Below are the code and all the weights of a small trained network. Each question names an input and a target symbol and asks about switching units off, where a switched-off unit gives its printed mean instead of its output.

import numpy as np


def w(rows, s, z=0):
    codes = np.array(rows[::2]) - 128.0
    scale = np.full(codes.shape[1], s)
    scale[-1] = z or s
    return codes * scale


def norm(h):
    return h / np.sqrt((h * h).mean(-1, keepdims=True) + 1e-5)


def f(y):
    return y / 2 * (1 + np.tanh(0.7978845608 * (y + 0.044715 * y**3)))


def softmax(a):
    e = np.exp(a - a.max(-1, keepdims=True))
    return e / e.sum(-1, keepdims=True)


def log_softmax(a):
    a = a - a.max(-1, keepdims=True)
    return a - np.log(np.exp(a).sum(-1, keepdims=True))


def net(x, mask):
    ids = ['αγδζηλμξπσφω'.index(c) for c in x.split()]
    T = len(ids)
    res = E[ids] + P[:T]
    r = norm(res)
    for j in range(2):
        rows = slice(4 * j, 4 * j + 4)
        q, k, v = (r @ M[0][rows].T for M in (Q, K, V))
        z = softmax(np.where(np.tri(T) > 0, q @ k.T / 4**0.5, -1e9)) @ v
        o = O[0][rows]
        res = res + np.where(mask[j], z, o[:, -1]) @ o[:, :-1]
    y = f(norm(res) @ A[0][:, :-1].T + A[0][:, -1])
    res = res + np.where(mask[2:10], y, B[0][:, -1]) @ B[0][:, :-1]
    return log_softmax(norm(res)[-1] @ U[:, :-1].T + U[:, -1])


Q, K, V, O, A, B = {}, {}, {}, {}, {}, {}
E = w([
[104,107,113,159,172],'α',
[130,109,116,43,63],'γ',
[117,128,91,4,85],'δ',
[150,68,151,214,81],'ζ',
[136,189,123,188,103],'η',
[105,198,133,167,127],'λ',
[111,183,130,171,119],'μ',
[212,148,71,94,191],'ξ',
[82,123,136,58,187],'π',
[108,176,122,155,104],'σ',
[125,165,123,200,101],'φ',
[113,202,94,106,95],'ω',
],0.024)
P = w([
[51,251,45,139,194],'0',
[79,179,53,161,154],'1',
[102,154,82,168,145],'2',
[121,144,111,165,149],'3',
[130,131,126,166,151],'4',
[140,129,146,157,157],'5',
[138,126,157,144,162],'6',
[143,124,172,144,171],'7',
[149,111,167,150,162],'8',
[149,114,185,137,176],'9',
[152,124,194,120,183],'10',
[163,97,194,147,180],'11',
],0.013)
Q[0] = w([
[77,104,71,99,116],'h1',
[118,176,191,124,45],'h1',
[132,185,191,136,65],'h1',
[115,227,136,190,198],'h1',
[123,159,155,246,119],'h2',
[148,207,157,21,139],'h2',
[102,55,130,147,202],'h2',
[79,39,161,44,111],'h2',
],0.013)
K[0] = w([
[148,148,97,80,95],'h1',
[74,149,139,161,64],'h1',
[66,137,221,160,90],'h1',
[138,191,174,195,254],'h1',
[18,100,110,200,92],'h2',
[134,179,90,88,138],'h2',
[127,50,228,94,189],'h2',
[209,82,151,26,131],'h2',
],0.014)
V[0] = w([
[84,112,95,117,123],'h1',
[66,115,248,154,93],'h1',
[95,91,80,97,98],'h1',
[73,166,113,119,153],'h1',
[50,163,129,134,71],'h2',
[146,85,170,65,110],'h2',
[161,85,201,164,162],'h2',
[81,121,146,123,149],'h2',
],0.017)
O[0] = w([
[56,135,161,148,146,125],'h1',
[125,76,172,225,159,104],'h1',
[81,127,135,103,162,80],'h1',
[99,193,167,156,96,188],'h1',
[139,94,206,195,137,179],'h2',
[8,91,90,123,90,5],'h2',
[119,194,154,64,166,99],'h2',
[99,142,179,126,170,132],'h2',
],0.013,0.012)
A[0] = w([
[140,166,61,201,185,171],'n1',
[143,131,90,43,140,91],'n2',
[97,97,87,75,158,87],'n3',
[141,65,197,145,120,110],'n4',
[121,186,82,170,60,214],'n5',
[177,193,139,168,125,70],'n6',
[153,8,147,161,162,18],'n7',
[102,85,136,149,179,2],'n8',
],0.015,0.0072)
B[0] = w([
[85,141,185,71,204,215],'n1',
[221,189,147,54,201,154],'n2',
[152,238,120,117,167,148],'n3',
[187,73,129,146,80,172],'n4',
[240,88,144,180,138,199],'n5',
[111,206,53,194,93,248],'n6',
[198,88,245,34,46,138],'n7',
[110,217,118,127,145,117],'n8',
],0.012,0.011)
U = w([
[20,138,205,169,157,80],'α',
[70,121,132,88,172,225],'γ',
[105,186,67,135,14,61],'δ',
[128,137,130,136,107,10],'ζ',
[74,96,124,100,201,210],'η',
[139,50,176,179,64,231],'λ',
[243,113,19,48,174,65],'μ',
[166,29,255,96,117,126],'ξ',
[122,145,134,134,101,10],'π',
[127,143,136,132,114,3],'σ',
[130,119,127,136,134,26],'φ',
[131,252,133,245,106,107],'ω',
],0.0093,0.0065)

Each question gives the input, a string of symbols that net reads in full, and the target symbol t.
The units are the heads (4 rows each of Q, K, V and O) and the neurons (one row each of A and B). Each row of codes is followed by its name. A weight is (code - 128) times the scale printed after its matrix; where a second scale follows, it is the last column's (O, A, B and U).
mask holds one flag per unit, heads first, then neurons. A switched-off unit (its flag False) gives its mean, the last column of its rows in O or B, instead of its output. The means were averaged over made-up inputs and are rounded, as every weight is.
A unit's drop is (log p(t) with every unit on - log p(t) with that unit switched off) / (log p(t) with every unit on - log p(t) with every unit switched off).
The circuit of an input: a set's keep is (log p(t) with only the set's units on - log p(t) with every unit switched off) / (log p(t) with every unit on - log p(t) with every unit switched off). Starting from all 10 units, units are removed one at a time, each time the one whose removal leaves the highest keep (on an exact tie, the one counted first), for as long as the keep stays at least 0.8.
circuit, biggest first: the units of the circuit, biggest drop first
unit that matters most: the unit with the biggest drop
k most important neurons: the k neurons with the biggest drops, biggest first
which heads matter: for each layer, one digit per head in row order, 1 if its drop is at least 0.15 and else 0, layers parted by /
drop of u: that unit's drop, to one decimal
input ξ ω ξ σ λ ξ σ, target λ: circuit, biggest first -> h2, h1
input δ γ η π, target α: which heads matter -> 01
input π ζ φ σ ζ α ζ α ζ γ, target γ: which heads matter -> 11
input ξ ζ δ α σ σ π ζ δ δ ζ, target ξ: which heads matter -> 10
input ω γ α η γ μ π ζ σ α, target γ: which heads matter -> 01
input π φ η γ π α ω η ω λ η, target λ: circuit, biggest first -> h1, h2
input γ π λ σ ω σ η δ ζ γ η, target λ: which heads matter -> 11
input ζ γ λ η γ λ ζ γ λ σ φ π, target η: which heads matter -> 01
input π μ φ α σ δ δ, target γ: unit that matters most -> h1
input ω γ π σ ω α λ ω ζ ζ δ σ, target λ: which heads matter -> 10
input ω ζ λ σ α σ φ φ ω, target λ: which heads matter -> 11
input π π σ μ φ α π δ π ζ, target ω: 2 most important neurons -> n5, n7
input γ α π α γ δ ω μ ξ π, target μ: 2 most important neurons -> n2, n1
input η γ ω δ ω α ζ μ π ω μ, target λ: drop of n6 -> 0.0
input η φ ζ ω π ω σ π, target γ: drop of h2 -> 1.1
input ζ σ γ λ ζ ζ σ φ ζ λ μ π, target η: drop of h2 -> 2.2
input η π η ζ φ ζ γ λ η λ γ δ, target η: most important neuron -> n6
